The symbols move the elements like this.
state | π σ ω θ ζ ψ χ
Q204 | Q227 Q361 Q506 Q392 Q73 Q743 Q618
Q503 | Q280 Q354 Q434 Q584 Q689 Q667 Q542
Q108 | Q502 Q151 Q987 Q449 Q362 Q953 Q85
Q441 | Q356 Q392 Q704 Q361 Q876 Q165 Q451
Q991 | Q29 Q624 Q876 Q45 Q704 Q286 Q720
Q151 | Q316 Q108 Q850 Q812 Q207 Q10 Q504
Q869 | Q321 Q939 Q199 Q286 Q724 Q45 Q652
Q836 | Q132 Q254 Q511 Q87 Q486 Q606 Q560
Q542 | Q743 Q769 Q292 Q362 Q449 Q227 Q503
Q448 | Q584 Q871 Q707 Q280 Q579 Q189 Q248
Q100 | Q512 Q766 Q768 Q917 Q553 Q247 Q677
Q117 | Q400 Q674 Q383 Q194 Q189 Q579 Q605
Q412 | Q505 Q886 Q72 Q999 Q625 Q739 Q429
Q511 | Q73 Q97 Q836 Q953 Q227 Q449 Q501
Q88 | Q354 Q280 Q739 Q871 Q64 Q72 Q450
Q486 | Q506 Q175 Q227 Q259 Q836 Q292 Q563
Q618 | Q667 Q72 Q886 Q189 Q194 Q280 Q204
Q292 | Q61 Q945 Q542 Q569 Q606 Q486 Q434
Q497 | Q392 Q356 Q259 Q227 Q953 Q362 Q616
Q953 | Q605 Q10 Q87 Q511 Q497 Q108 Q400
Q549 | Q652 Q982 Q568 Q553 Q917 Q229 Q321
Q768 | Q871 Q584 Q100 Q354 Q504 Q581 Q207
Q506 | Q486 Q429 Q204 Q979 Q132 Q61 Q886
Q812 | Q199 Q449 Q321 Q151 Q769 Q97 Q568
Q199 | Q812 Q156 Q869 Q316 Q450 Q870 Q64
Q979 | Q259 Q704 Q392 Q506 Q624 Q823 Q195
Q165 | Q207 Q248 Q528 Q450 Q316 Q441 Q871
Q823 | Q569 Q528 Q248 Q61 Q226 Q979 Q707
Q606 | Q939 Q321 Q449 Q987 Q292 Q836 Q982
Q624 | Q87 Q991 Q605 Q132 Q979 Q226 Q383
Q505 | Q412 Q563 Q437 Q247 Q229 Q917 Q175
Q229 | Q625 Q560 Q385 Q377 Q505 Q549 Q254
Q132 | Q836 Q45 Q73 Q624 Q506 Q939 Q761
Q226 | Q987 Q286 Q502 Q939 Q823 Q624 Q30
Q280 | Q503 Q88 Q810 Q448 Q533 Q618 Q743
Q769 | Q450 Q542 Q945 Q207 Q812 Q670 Q354
Q677 | Q528 Q569 Q207 Q945 Q850 Q148 Q100
Q533 | Q689 Q64 Q758 Q579 Q280 Q194 Q156
Q652 | Q549 Q758 Q64 Q577 Q739 Q625 Q869
Q321 | Q869 Q606 Q812 Q850 Q945 Q254 Q549
Q569 | Q823 Q677 Q362 Q292 Q987 Q259 Q766
Q248 | Q362 Q165 Q823 Q743 Q502 Q392 Q448
Q361 | Q670 Q204 Q429 Q441 Q870 Q450 Q72
Q73 | Q511 Q870 Q132 Q605 Q204 Q156 Q194
Q45 | Q254 Q132 Q870 Q991 Q429 Q869 Q625
Q987 | Q226 Q850 Q108 Q606 Q569 Q87 Q376
Q479 | Q504 Q579 Q577 Q64 Q871 Q674 Q316
Q761 | Q560 Q625 Q194 Q383 Q886 Q758 Q132
Q581 | Q451 Q616 Q247 Q437 Q868 Q768 Q356
Q356 | Q441 Q497 Q148 Q670 Q10 Q207 Q581
Q999 | Q247 Q195 Q451 Q412 Q720 Q512 Q704
Q674 | Q868 Q117 Q720 Q562 Q451 Q479 Q876
Q553 | Q577 Q376 Q504 Q549 Q100 Q377 Q850
Q758 | Q982 Q652 Q533 Q30 Q810 Q761 Q939
Q625 | Q229 Q761 Q562 Q720 Q412 Q652 Q45
Q870 | Q97 Q73 Q45 Q876 Q361 Q199 Q562
Q392 | Q497 Q441 Q979 Q204 Q605 Q248 Q189
Q449 | Q156 Q812 Q606 Q108 Q542 Q511 Q689
Q562 | Q385 Q194 Q625 Q674 Q72 Q64 Q870
Q85 | Q579 Q504 Q376 Q689 Q584 Q400 Q108
Q720 | Q377 Q383 Q674 Q625 Q999 Q577 Q991
Q704 | Q148 Q979 Q441 Q429 Q991 Q528 Q999
Q584 | Q448 Q768 Q766 Q503 Q85 Q616 Q362
Q189 | Q616 Q451 Q195 Q618 Q117 Q448 Q392
Q64 | Q568 Q533 Q652 Q479 Q88 Q562 Q199
Q868 | Q674 Q400 Q377 Q385 Q581 Q504 Q10
Q429 | Q175 Q506 Q361 Q704 Q45 Q724 Q412
Q254 | Q45 Q836 Q97 Q29 Q175 Q321 Q229
Q739 | Q917 Q810 Q88 Q512 Q652 Q412 Q724
Q512 | Q100 Q707 Q871 Q739 Q577 Q999 Q528
Q707 | Q766 Q512 Q448 Q810 Q30 Q195 Q823
Q876 | Q10 Q605 Q991 Q870 Q441 Q316 Q674
Q850 | Q286 Q987 Q151 Q321 Q677 Q29 Q553
Q563 | Q886 Q505 Q667 Q557 Q560 Q434 Q486
Q867 | Q383 Q377 Q400 Q560 Q557 Q376 Q87
Q385 | Q562 Q501 Q229 Q868 Q437 Q568 Q97
Q383 | Q867 Q720 Q117 Q761 Q195 Q30 Q624
Q10 | Q876 Q953 Q29 Q97 Q356 Q151 Q868
Q377 | Q720 Q867 Q868 Q229 Q247 Q553 Q29
Q194 | Q501 Q562 Q761 Q117 Q618 Q533 Q73
Q724 | Q945 Q61 Q450 Q528 Q869 Q429 Q739
Q766 | Q707 Q100 Q584 Q434 Q376 Q557 Q569
Q871 | Q768 Q448 Q512 Q88 Q479 Q451 Q165
Q434 | Q810 Q917 Q503 Q766 Q982 Q563 Q292
Q30 | Q376 Q577 Q579 Q758 Q707 Q383 Q226
Q362 | Q248 Q207 Q569 Q542 Q108 Q497 Q584
Q450 | Q769 Q743 Q724 Q165 Q199 Q361 Q88
Q528 | Q677 Q823 Q165 Q724 Q286 Q704 Q512
Q437 | Q72 Q667 Q505 Q581 Q385 Q354 Q670
Q982 | Q758 Q549 Q689 Q376 Q434 Q560 Q606
Q175 | Q429 Q486 Q670 Q148 Q254 Q945 Q505
Q259 | Q979 Q148 Q497 Q486 Q87 Q569 Q557
Q29 | Q991 Q87 Q10 Q254 Q148 Q850 Q377
Q72 | Q437 Q618 Q412 Q451 Q562 Q88 Q361
Q286 | Q850 Q226 Q316 Q869 Q528 Q991 Q577
Q195 | Q557 Q999 Q189 Q886 Q383 Q707 Q979
Q156 | Q449 Q199 Q939 Q502 Q743 Q73 Q533
Q376 | Q30 Q553 Q85 Q982 Q766 Q867 Q987
Q227 | Q204 Q670 Q486 Q497 Q511 Q542 Q667
Q207 | Q165 Q362 Q677 Q769 Q151 Q356 Q768
Q568 | Q64 Q689 Q549 Q504 Q354 Q385 Q812
Q670 | Q361 Q227 Q175 Q356 Q97 Q769 Q437
Q87 | Q624 Q29 Q953 Q836 Q259 Q987 Q867
Q316 | Q151 Q502 Q286 Q199 Q165 Q876 Q479
Q400 | Q117 Q868 Q867 Q501 Q616 Q85 Q953
Q605 | Q953 Q876 Q624 Q73 Q392 Q502 Q117
Q667 | Q618 Q437 Q563 Q616 Q501 Q503 Q227
Q616 | Q189 Q581 Q557 Q667 Q400 Q584 Q497
Q501 | Q194 Q385 Q560 Q400 Q667 Q689 Q511
Q148 | Q704 Q259 Q356 Q175 Q29 Q677 Q247
Q97 | Q870 Q511 Q254 Q10 Q670 Q812 Q385
Q945 | Q724 Q292 Q769 Q677 Q321 Q175 Q917
Q451 | Q581 Q189 Q999 Q72 Q674 Q871 Q441
Q810 | Q434 Q739 Q280 Q707 Q758 Q886 Q61
Q354 | Q88 Q503 Q917 Q768 Q568 Q437 Q769
Q917 | Q739 Q434 Q354 Q100 Q549 Q505 Q945
Q557 | Q195 Q247 Q616 Q563 Q867 Q766 Q259
Q577 | Q553 Q30 Q479 Q652 Q512 Q720 Q286
Q939 | Q606 Q869 Q156 Q226 Q61 Q132 Q758
Q560 | Q761 Q229 Q501 Q867 Q563 Q982 Q836
Q689 | Q533 Q568 Q982 Q85 Q503 Q501 Q449
Q504 | Q479 Q85 Q553 Q568 Q768 Q868 Q151
Q247 | Q999 Q557 Q581 Q505 Q377 Q100 Q148
Q579 | Q85 Q479 Q30 Q533 Q448 Q117 Q502
Q743 | Q542 Q450 Q61 Q248 Q156 Q204 Q280
Q502 | Q108 Q316 Q226 Q156 Q248 Q605 Q579
Q886 | Q563 Q412 Q618 Q195 Q761 Q810 Q506
Q61 | Q292 Q724 Q743 Q823 Q939 Q506 Q810

The rows follow the links: the fewer symbols apart two elements are, the more alike their rows tend to be.

Each row is also shifted at random along 9 hidden directions that mean nothing.

Some elements, each with a row of numbers:
Q316: [  40   37   62  -28    1  -59    1   12    7  -39  -12   14   26    6  -74   11  -24   22   29  -42   24  -13  -21  -25  -30  -12    7  -17  -21  -37   -9  -15   17    2   46  -17   15   -9  -24  -10   11  -14   41   -5   26   -1    4   -8  -26  -20   -6   54   12  -17  -31   21  -26   10   -2    8   36    0    4  -11   88   21]
Q707: [ -43  -17   19  -17    7   29  -19  -51   -5  -51   40  -18   -3   44  -55  -43   -1  -26  -25  -26   23    0  -47  -26  -24   29   11   47  -59  -52   31    8   -6   -1    5   10  -49  -58   -6    0  -18  -12   38  -16   16  -47  -43   35   21  -21  -11  -34  -16  -76    7  -18   11   68  -49  -16   11  -55  -62   51   41  -34]
Q254: [ -87   23  -20   -3  -11  -22   26   -6   31   13   -7   15  -11  -66  -21  -20    6  -23  -19   28   18  -15   20  -22   14  -14  -28   25  -18   13  -21   -9   17   -8   20    8  -14  -30  -11   18   41  -11  -18    0  -20   23    9    4  -31   17   29   44    9   20   -2  -19    9   16   33    7  -19   27   18  -42   22   15]
Q376: [  19    9    2  -16   -1  -28    3  -15   -2   46    0    1  -10  -28  -63  -42  -29  -23   -2   28    4   25   -9   -5  -28    1    6   56    8  -15   -4   -6   -7  -22  -27   -9  -22  -46  -35  -29   37  -33    7   26    4   -7    7  -16   31   18  -22    2   -8  -17   23  -52   24   22   -5  -37  -16    3   19  -23   52  -14]
Q533: [ -44    8   51  -10  -11  -76    4   13   42  -12  -15   13   14   -2  -66   13  -41  -31   52    8   94    9   13    0  -55   -9  -55   31 -123   46   13   -6   17   -8  -11   28    4  -21  -33   44  -16  -58   -8   23  -35   18    0  -72   20  -43   11   36   13  -71    4   -4   58  -75   26  -36   25    4    6   -7   32  -38]
Q557: [ -23    0   23  -15   31   37   20  -16  -19    8  -48   16    4  137 -115  -30   13   21  -12  -19  -62   41   14  -14  -65   21   55   18   19  -60   10   -2   25   56   -7    6  -14  -11   -8  -31   -8  -27   48   22   -6 -110   -9 -102   71   -7   13  -42  -13  -18    9  -46  -14   13  -82  -38   -3  -28   39   53  -19  -35]
Q560: [ -30  -20   -7   32   18  -44   39  115  -28    4 -105   51    2   18   56    3   12  -18   10   15  -52  -25   37   30   31  -57   14   31   13  -10  -29  -89   -2   48  -17   27   44    6  -20   45   54  -47   19   42  -19   11   37  -14   30   26    1  -82   -5   20    7  -23   -1   -6   67  -33    2  111  110   11  -73  -10]
Q72: [  74    9   49    6  -15  -47  -10   54   53  -47   -3   43   29  -33   31   -2  -67  -27   35    5  128  -44    4  -40  -45   10  -45   29  -57  -50  -31   10  -10   10   67    4   22  -41  -15    8  -13  -22    7   11  -11   62    9   62  -60  -36   34   77    3  -81  -57    2   -6  -13   51  -21   69   69   -6   26  126  -15]
Q542: [ -55  -61    6  -15  -32    4  -28   23   10   13   -1  -25   11  -18   90   32   11  -24   -7   47  102  -11   -5   12    7  -11  -64  -22   -7   -6    7   19  -43  -52    4   10  -15   16   35  -21   -2   38  -36   -2   -6   57   21   60  -18  -26   -6    7  -47  -29  -27    2   20  -27   38   23   12   21  -33   12  -38   29]
Q501: [ -17  -23   37   11   13   -7   38  -19    3  -14   28   -4  -16   -8  -31   -1  -13  -56   11   35   49   14    1   -1    1  -14   -8   17  -15  -26    0  -25  -32   -8   19   36   -9  -55  -21  -17   -6    9   50    0    3    9    1   38   -6  -54   19  -13  -11  -40   27  -56   26   68  -27  -17   44    2    4    5   -5  -32]
Q194: [  68  -30  -35   -7   23  -64   24  -28    8   17   -5   -1    4  -27   13   28  -23  -33  -13  -15  106   31   11    6   23  -20   18  -36    3   33  -33  -11  -38  -71   11  -33  -15   42    4   15   46   38  -47   34  -13   40   22   14  -67  -21   37   54   -6  -26  -34   44  -17   22  -24  -10  -11  -39  -33  -40  -26    7]
Q812: [  23    4   18  -15    2   -6   30  -33  -25   32  -16  -25    3   75  -54   24   15   -1    4   13   41   -1  -22   17   -8  -29   -3  -24   26  -41   17  -11   -4   -9   15   13  -19   12  -15  -31   19  -19   32  -43  -13  -12   31    6   -7  -50  -25    4  -50  -31   15  -42  -42   29  -57   20   29  -28   16   24  -54   -5]
Q652: [ -74   20   -5   15   16  -12  -21   21   10  -22   15    2  -13   16   15  -35  -26   23  -21  -50   23   -2   -7  -15  -16    3   15   17  -32  -12  -10   78   13    1   14    9   14    1  -25    9  -15    5    6   -6  -36  -10  -34   29  -38   38  -11   25   16    3    9   67  -16  -18  -12  -10   -8  -14  -23  -24   51   -9]
Q204: [ -76   18   11   34    2  -31   25   -8    2  -35  -52   28  -32  -81  -56   11    3  -21   20  -51  -58   34   35  -17   13   32   22  -30   -1   63  -19  -68   10   32   15   -1    4   14   46  104   43  -40  -23   30  -25   23   18  -61  -28   27   33   23   46   68  -25   24   24   12   29   15   10   18   47    7  -32   35]
Q667: [ -32  -27    6   -9   53   23  -19   14    6   33   11   -4    1   54   59   41  -20   36    2  -42   61    3   -6   22  -72   14   84  -39   28 -103  -62  119   -6   -7   39   15   -7   49   22  -91   31   78   35   -3  -21    3    6   15  -36   -6   -1   19  -28    2  -42   62  -13   18  -37    2  -28  -58   10  -12  102    4]
Q156: [ -18  -23    6    7  -27  -12    8    0    1  -24  -15  -13  -23  -32   -8    4    7  -67   26    8   28    9    3    6   54  -24  -48    6  -76   70   33  -51  -24  -15  -24   17  -10   -2   11   84   34   -8  -19   -3  -21   32    6    0   12  -36    5  -47   -7  -20   32  -28   52  -17   30    5   12  -20    2  -18  -82    7]
Q689: [  41  -10   55   10   13  -49   16   10   22   10  -14   31   -8   -7  -48    5  -31  -48   18   38   71   13  -29  -12  -23  -25  -26   25   -4  -35   17  -71  -24    1   11   24  -11  -39  -52  -11   35  -59   31   23  -22   21   20    4  -15  -28   -5   -6   -6  -64   16  -90   18   35   -7  -35   50   33   33    5   12  -21]
Q605: [   5  -43    8  -11  -10  -29   39   32  -47  -36  -65    2   37   74    9   15   44  -14   11  -57    0    1   30   33    3  -51   -1  -20  -14  -12   -1  -81  -32   32   34    3   12   26  -22   59   32  -13   35  -41   13  -14   16   -8   37  -27    8  -55  -39   12   11   11  -28    9  -13   11   28   17   -9   53  -75    6]
Q503: [  50  -38    0    7    2   -1  -10   12  -39   18    1   20   -5   44   -7    4   -5  -17   16   36   42    2  -18   34  -14   -7    1  -10   22  -41   13  -28  -34  -18    4   25    1    3   18  -24  -15  -26   43   17  -12    1   27   25    6  -45  -18  -32  -19  -37    7  -60   -3   54  -36  -25   18   -2   14   38  -52  -37]
Q286: [  38  -10  -25  -29    3  -35  -11  -31    9  -35   38   -9    8  -69   -2  -13  -20  -41  -38  -12   59  -18  -25   23   27  -22   -4   -1    5   10  -15  -10  -28  -60   44  -50   -3  -13   -3    8   16   24   15  -14   36   37   12   98  -61   23  -22   54   16   -5   -5   23  -23   71  -14   20  -10  -34  -53  -29   44   37]
Q434: [ -44   -8    9   10   -1   31   -8   12   -9    5   20   -1  -10   65   20  -33    5   19  -25   31    7   12  -28  -11  -24   20  -13   34   -9  -39   30   46   -8   17  -27   27  -17  -41   -1  -42  -15    6    8  -17  -19  -49  -30   -4   55  -12  -26  -46  -55  -29   19  -43    8  -39   -7  -38  -14   25    1   31  -31  -35]
Q769: [ -87   10   -5   22    5  -33  -12  -17  -23   -3  -26   33    9  -19  -51   22    3  -36   10  -17  -19   -2    5   37   33    9    6  -33   53   31  -27  -79  -10  -16   25  -19    9   35   31   50    3  -33   15   34  -20   32   40  -11  -43   -3  -15   42   37   31  -27  -28  -41   68  -41   17   10   39   47   38  -61   27]
Q61: [  38  -23  -48   26  -13   22  -20  -13  -12  -20  -10   36  -29  -62    4   -8   30  -41  -28   -9   -2    0  -21    0   31   16   -5   29  -44   30   16  -16  -36  -27  -33    6  -32  -18   33   34   23    6    6    2  -11   28   14   31  -11   32   -9  -30  -33   15   14    6   33   47    8   13  -38  -29   14    1  -40   15]
Q761: [  22  -26  -27   13    5  -17    9   76   12  -16   -8   16    7   13   99  -16    0   41  -13  -27   18    2   20   14  -33  -17    3   26  -43  -13  -11   49    4   16    3   33   49   20  -32   -5  -10   25  -12   -1   -9   -9  -19    0   13    8    7  -40  -12    6  -21   67   22  -60   47  -29  -39   27    6   -8   33  -14]
Q132: [ -14  -17  -13   16  -29  -17   16   18   27  -16    3   -8  -18  -64   43  -23   14  -29    0   15   16   -8   14   -2   27   -9  -57   37  -82   49    0    2  -29  -21  -30   21  -17  -30   -5   28    4   28  -35  -29  -26   46   -9   36   23   14   17  -40  -15    2   25    1   52   -9   60   23  -10   -9    3  -25   -1   15]
Q991: [ -24   18   -5    5  -32   42   19  -28   15  -49   30  -38   -9   15   39  -24   35   51  -43  -33  -45   -7   -6  -36   28   -2   -4   -5    8  -40    5   42   20   21    1   -1  -15  -22  -13    4  -10   39   -2  -48    2  -25  -54   41   19    1   -1   -7  -10   30   36   44  -37    4    6   27    6  -15  -60  -23   13    9]
Q739: [ 108   21   11   37   27   67  -44  -73  -17  -23   43  -13  -33   14  -14  -27  -22   24  -32  -47  -40   14  -42  -38  -11   38   41   -9   34  -36   14   63   13    9  -19   13  -36  -22   23  -17  -10   11   -2  -22  -17  -59  -60   44  -32   11  -30   -5   21   -5    5   10  -26   38  -56   -9  -16  -23  -17    7   28   -8]
Q10: [  48  -14    7  -23   10  -19   35   -5  -12   30  -20   -1   29   32   24   16   17   -9   18   23   45  -13   16   15   13  -42    3  -10   33  -53   -3  -17  -24   -7   37   -6   -5   11  -14  -34   12   21   24  -22   30    3   27   49   -2  -28   -6    7  -28  -23    5   -9  -31   33  -19   17   28   14  -15    8    1   11]
Q412: [ 139   34    6   34   21  -30  -13    9   28  -22   13   18  -15  -46  -64  -27  -51    6  -21  -28    4  -11    5  -31  -36   20    6   33   22  -31   -7   24   28   23   19   15   32  -55   -6    5  -16  -19   20   28   -9   -3   -6    2  -78   33   15   62   62  -13  -45    7  -18   20    4  -13   20   34   26   -5  103  -22]
Q982: [ -26  -38  -17    8    5   -7    5   -9   -3    9   27  -37   12   58   28  -23  -10   42  -32    9   30   28  -10    1  -44  -30  -16   -4   36  -33   36   43  -14   -5    9   35   15  -16  -23  -47  -27   12  -25  -12  -34  -48  -25   -5   -9   -7  -17    2  -10  -25   -8  -16   -1  -48  -21  -13    3   19    3    3  -12  -22]
Q189: [ -82   15   61   27   -5   61   26  -70   26  -74   40  -19  -35  -67  -58   15   -3  -19   26  -23 -109   20   -1  -63   -6   42  -15  -18  -44   32   20  -30    6   58  -33   15  -40  -53   39   59   -8  -20    1    9    5    7  -68   -6   23  -27    8  -31   23   10   30  -29   35   44    2  -18   50  -11  -48   20    7  -37]
Q385: [ -26   31    7    6    3   32   27  -16   17   51   33  -36  -50  -62   68   29  -16   -7   20   64  -13  -33    5  -20   68   -7  -35  -10  -19   38   -3   63    6  -20  -60   14  -19    6   25  -58   14   52  -18   -8  -11   62  -13   66    8  -20   21   -8  -24   18   54  -12   19    7   69  -15   -7   -6   -6  -52    0  -18]

Start, symbols taken left to right, then the element you end at.
Answer with the element's name.
[-103   34   75   31    5  -14   -2   60    8  -17  -11   34   -8   12    2   15  -23   22   40   17  -36  -32  -12    1  -10  -19    5   39  -23  -37   13   14   38   51   -7   31   34  -28  -32    9   -4  -50   40    5  -27    9  -16    9   14  -22   -7  -27   14   -5    2  -17   29   -9   39  -37   61   77   53   -1   70  -22]
ζ π χ ζ σ σ π: Q812
[  59  -53  -37  -34   18   -7   16  -51  -53  -10   -1  -17   15   50  -59  -19   25  -64  -46  -27   68   17  -35   36   30  -30    1   18  -20    3   -3  -69  -72  -48   16  -19  -45   -7  -20  -12   21    3   38  -59   19  -25   20   42    2  -47  -27  -23  -72  -54   51  -46  -10   89  -98   28  -21 -100  -34   24 -101    6]
χ ζ ω ω χ ζ σ χ ψ σ: Q383
[ -40   36   -3    0    5   17   49  -58   -9   27   13  -33  -16  -13  -53  -22    2   25  -25   18  -79   20    7  -40   11   13   39    6   46  -11   -5   19   26   -3  -24  -12  -32   -9   -1  -42   27   28   -4    5   15  -33  -21   -9  -16   17   18   16   20   23   31  -14   -3   23  -35  -25   -1  -31  -25  -12   10  -11]
σ σ ω π ω π χ ψ ω ζ: Q207
[  98   20   28   -7   35  -15  -12   15   -8   31  -39   23   35   26  -24   20  -22   12    7   -4  -21  -24    9   -4  -26   -1   62  -30   87  -49  -31  -29   15   22   38  -15   19   24    2  -37   24   -8   30   30   16  -21   36  -23  -23   -1    9   25   20    9  -46  -10  -65   34  -22  -24   11   21   40   19   60  -27]
σ θ ω ζ ω ζ χ ω: Q486
[  63   -1   43   -4   29   24    0   25  -28  -39   -1   -1   26   73   40   22   12   23   33  -20  -22  -21  -37   20   16  -47   23    3  -16  -34   16    0  -14   29   -4    2   18  -14  -10  -11  -14   -5   58  -30    8  -12  -24   50   46  -40  -40  -58  -33  -35   30  -12   -6   25  -29  -17   44   -8  -37   34    9  -23]
π χ χ σ θ π π π: Q533
[ -15  -21   -3   28    2   30    9   12   -1    1   11   12  -19   18   36  -18   16   -7  -23   26   -9    0   11    4    5   11  -12   34   34  -27   13   -9  -28   29  -11   38    8  -29   10  -23  -32   17    6    3  -33  -26  -20    8    2    8   16  -45    0    1   15  -44   11   -8   -1  -44    6   24    8   37  -29  -20]
χ π ζ ψ σ ω χ σ ζ: Q280
[  19   -9   22  -21    5   15  -21   13   -5   18   18    1   34   58   35    5  -12   15    5   51   33  -30  -15   20   -5    3  -19   -4  -17  -25   24   -3    4   -3   -6  -11   18   -2    2  -30  -46    0   -8    1   16   19   -6   30   33  -37  -16   -9  -12  -45   -2  -30    7  -34    7  -21   39   28  -14   25   17  -26]
ζ χ σ ψ π ω ζ ω χ: Q189
[ -59    9   -4   11   26   62    1   -7  -36    8   51  -18  -20   52   52  -34    3   26   -7  -16  -72  -23  -49    3   29  -17   29   46   21  -83   11   50    6   23  -12   -7   -8  -24  -16  -58  -15   18   60  -51   16  -24  -23   83   45  -26  -24  -75  -31    3   72  -30  -14   76  -26  -12   -8  -19  -26   20   26  -30]
σ ω π θ θ ζ σ: Q871
[  51   13   47    8  -19   -2    1   33    4  -17   22    3    8  -16   23    7    4   18   28   36  -27  -36  -32  -10   12  -28  -36    6   29  -49   17  -38    1   25   23   -7   22  -25  -24  -19  -20  -35   21  -31   20   14    1   54   14  -19  -23  -26    8    6   42  -55  -11   22   33    6   50   72   12    4   21    8]
σ ω θ θ ζ σ ω θ: Q769
[   6   36   -1  -12   -9   41  -42  -50  -16   58   30    4    7  -10  -28   24   18  -14    8   30  -14  -10  -30   -4   42   33   27  -23   22  -19   -7   57    9  -28  -33  -22  -37   13   43  -80   10   31   26  -18   33   24   13   27   13   -6  -26   20  -22   28   13    7  -10   57  -14   37  -14  -68    3  -36   42   20]
χ ψ π π θ θ σ: Q616
[   9  -43  -22  -16   42  -16   32   21  -53  -27  -42   15    0    9   26  -22   -1   -4  -29  -65  -21    3    8   37   -6  -28   51   17   -3  -25  -31  -36  -25    4   11   -7   16   13  -19   20   34   18   41    4   28  -13   14   21    8   13    0  -32  -31    8   18   35   -8   84  -28   -5  -23   -2   -2    4  -22   -6]
χ ψ χ σ θ σ ω ζ σ: Q88
[  16   23    6   -1   43  -59  -19   18  -27  -56  -25    5   18   10  -17  -17  -35   54  -30  -79  -12   -8  -17  -21  -33  -37   61   12   20  -67  -22  -29    7   33   54  -45   12  -29  -48   30   36  -44   16   26   16  -40   -2   24  -43   29  -28   44   39   13  -29   35  -44   43  -18  -26   19   25    0    4   85  -13]
σ ω ψ ζ ζ ω σ: Q720
[ -17   18   45   30  -22    9   13    1   20   -3  -23   11  -13  -33    7    8   39   21   26   27  -57  -13    0  -33   14   20  -36   -4   37    5   10   -7   31   37    1   22    5   12   14   11   -7  -10  -22   14   -4    5   -2    6   -5   -1   33   -5   26   39   -7  -33   -6  -34   35   15   29   71   49   23  -20   10]
σ ω θ σ ψ χ ζ ψ: Q377
[ -72  -20    6  -25  -18  -31    2  -19    8   19   -7   -9    2  -66  -38   25   -9  -36   -1   -1   34   11   -6   -1   -3  -18  -15  -16   13   -7  -13  -14  -18  -33   14  -27  -24   15    5  -23   44    0  -19   -1   17   33   42   21  -47  -17  -19   27   -9   14    6    3    8   46  -12   18   -4  -21  -12  -30   38   16]
π π σ ψ π θ: Q870
[  54  -11   -4   -9   15    2  -18   -2  -22   31  -32   28    0   21  -28   23  -18  -62   20  -12   68   22    6   31   18   14   17  -10  -49   38   11  -28  -21  -24  -36    9  -18   30   29   30   32  -17   -1   40   -7   17   29  -25   15  -20  -15  -20  -35  -26   -7  -21   20   10  -30  -14  -25  -40   10    8  -59    1]
π ω ω θ ω ψ θ ω: Q667
[  69   19   30  -14  -19  -10   -3  -90   26    2   68  -61  -10   23  -85   25   15   39   14   -5   47   16    6  -29  -16    5  -22  -48  -16   39   33   65   31  -31    5   -1  -36   10   -3  -12  -21   22  -23  -39  -29  -19  -33  -17  -20  -23   -3   53    8  -22   28   -1  -12  -41  -71   18   18  -69  -48  -25  -12   10]
σ ζ σ χ θ ω ω σ: Q448
[  29   35   13   21    5  -26   26   -1   15   -9  -12  -10  -14    2    0   32  -15   16   10  -31  -11  -17   34   16   -6   -8   30  -29   -5   10  -17   30   29    7   -2    8   12   28   -2   19   14   14   -1   22  -24   10  -18  -38  -20    3   27   33   15    5    4   41  -35   -7    8  -24    3   -6    6  -25   -1  -19]
ψ θ ψ π ω σ ψ: Q376
